Here is a tiny trained network, its code and every weight. The questions are about switching its units off for an input and a class, where a switched-off unit gives its printed mean instead of its output.

import numpy as np


def w(rows, s, z=0):
    codes = np.array(rows[::2]) - 128.0
    scale = np.full(codes.shape[1], s)
    scale[-1] = z or s
    return codes * scale


def norm(h):
    return h / np.sqrt((h * h).mean(-1, keepdims=True) + 1e-5)


def f(y):
    return y / 2 * (1 + np.tanh(0.7978845608 * (y + 0.044715 * y**3)))


def log_softmax(a):
    a = a - a.max(-1, keepdims=True)
    return a - np.log(np.exp(a).sum(-1, keepdims=True))


def net(x, mask):
    res = np.array(x, float).reshape(1, 7) / 4 @ E
    u = 0
    for l in range(4):
        y = f(norm(res) @ A[l][:, :-1].T + A[l][:, -1])
        res = res + np.where(mask[u : u + 5], y, B[l][:, -1]) @ B[l][:, :-1]
        u += 5
    return log_softmax(norm(res)[-1] @ U[:, :-1].T + U[:, -1])


A, B = {}, {}
E = w([
[135,127,104,93,143,66],'x0',
[230,188,231,222,118,124],'x1',
[114,59,212,170,183,114],'x2',
[77,179,121,193,141,185],'x3',
[253,99,92,47,61,134],'x4',
[105,96,162,105,183,158],'x5',
[98,231,175,50,97,102],'x6',
],0.0055)
A[0] = w([
[253,52,201,206,5,35,233],'0.n1',
[83,19,60,240,173,181,254],'0.n2',
[73,164,20,102,102,109,137],'0.n3',
[152,199,64,182,92,70,163],'0.n4',
[54,163,239,98,168,205,159],'0.n5',
],0.0057,0.0029)
B[0] = w([
[176,198,106,103,103,174,254],'0.n1',
[138,171,123,2,156,111,250],'0.n2',
[78,76,78,202,157,91,181],'0.n3',
[230,107,183,56,179,79,178],'0.n4',
[122,92,138,142,179,98,178],'0.n5',
],0.0098,0.0051)
A[1] = w([
[118,8,203,63,168,71,149],'1.n1',
[131,86,253,180,131,178,15],'1.n2',
[78,208,25,142,134,127,167],'1.n3',
[90,71,143,109,94,92,6],'1.n4',
[46,52,88,114,109,53,44],'1.n5',
],0.0069,0.0016)
B[1] = w([
[97,152,171,114,91,35,254],'1.n1',
[69,37,127,160,176,191,147],'1.n2',
[161,1,57,136,228,17,220],'1.n3',
[132,38,38,219,137,148,120],'1.n4',
[112,102,143,120,57,251,246],'1.n5',
],0.0063,0.0028)
A[2] = w([
[122,73,220,95,193,138,250],'2.n1',
[119,118,163,130,129,216,75],'2.n2',
[56,133,146,69,93,88,204],'2.n3',
[63,91,2,111,109,122,74],'2.n4',
[99,145,127,78,118,84,135],'2.n5',
],0.0083,0.0023)
B[2] = w([
[228,181,147,195,119,152,234],'2.n1',
[235,47,80,174,160,200,121],'2.n2',
[152,10,127,207,80,109,223],'2.n3',
[86,54,2,52,88,134,255],'2.n4',
[59,30,227,174,132,141,193],'2.n5',
],0.0077,0.0045)
A[3] = w([
[96,227,165,174,207,188,27],'3.n1',
[93,204,120,197,86,158,97],'3.n2',
[18,95,89,91,84,148,171],'3.n3',
[120,90,32,44,112,73,229],'3.n4',
[106,136,251,97,254,49,254],'3.n5',
],0.0074,0.002)
B[3] = w([
[44,100,113,116,137,120,163],'3.n1',
[157,8,116,128,174,104,125],'3.n2',
[192,29,76,82,134,104,197],'3.n3',
[140,155,126,197,172,63,254],'3.n4',
[73,183,92,152,107,125,215],'3.n5',
],0.012,0.0067)
U = w([
[31,154,172,227,149,107,183],'0',
[97,39,194,107,44,150,2],'1',
[241,219,133,52,63,153,186],'2',
[119,30,20,74,156,55,165],'3',
[146,121,191,134,175,249,45],'4',
],0.011,0.0053)

Each question gives the input, the list of numbers given to net, and the class t.
The units are the neurons (one row each of A and B). Each row of codes is followed by its name. A weight is (code - 128) times the scale printed after its matrix; where a second scale follows, it is the last column's (A, B and U).
mask holds one flag per neuron, layer by layer. A switched-off neuron (its flag False) gives its mean, the last column of its row in B, instead of its output. The means were averaged over made-up inputs and are rounded, as every weight is.
A unit's drop is (log p(t) with every unit on - log p(t) with that unit switched off) / (log p(t) with every unit on - log p(t) with every unit switched off).
The circuit of an input: a set's keep is (log p(t) with only the set's units on - log p(t) with every unit switched off) / (log p(t) with every unit on - log p(t) with every unit switched off). Starting from the 12 units with the biggest drops (on a tie, the unit counted first), units are removed one at a time, each time the one whose removal leaves the highest keep (on an exact tie, the one counted first), for as long as the keep stays at least 0.8.
units of the circuit, in order: the units of the circuit, biggest drop first
unit that matters most: the unit with the biggest drop
k most important neurons: the k neurons with the biggest drops, biggest first
top k neurons in layer l: the k neurons of layer l with the biggest drops, biggest first
drop when u is switched off: that unit's drop, to one decimal
input [-7,-2,4,-3,3,7,-1], class 0: units of the circuit, in order => [2.n4, 3.n3]
input [-3,-2,4,-2,-4,-4,2], class 0: unit that matters most => 2.n4
input [7,-1,-2,-8,7,4,-2], class 2: top 2 neurons in layer 2 => [2.n4, 2.n3]
input [-3,1,-7,-7,-6,-8,-8], class 2: units of the circuit, in order => [0.n4, 0.n1, 2.n4]
input [-5,-3,5,2,-2,-3,-5], class 0: 3 most important neurons => [0.n3, 2.n4, 0.n2]
input [6,-1,0,6,7,-6,-2], class 2: top 2 neurons in layer 0 => [0.n4, 0.n1]
input [-1,-7,5,-7,-7,4,7], class 1: top 2 neurons in layer 1 => [1.n5, 1.n1]
input [-6,-1,8,5,3,2,5], class 0: 2 most important neurons => [0.n5, 1.n1]
input [-7,-3,8,-7,-2,1,-1], class 0: 2 most important neurons => [1.n1, 3.n5]
input [-1,-3,4,7,-6,-8,-2], class 3: top 2 neurons in layer 0 => [0.n1, 0.n4]
input [5,2,-8,-8,4,6,-7], class 2: drop when 3.n3 is switched off => 0.1
input [7,1,3,8,-1,-4,-3], class 0: drop when 3.n5 is switched off => 0.7
input [6,-1,7,4,-2,1,-8], class 0: drop when 1.n1 is switched off => 0.0
input [-7,-1,4,-3,-2,1,8], class 0: most important neuron => [0.n5]
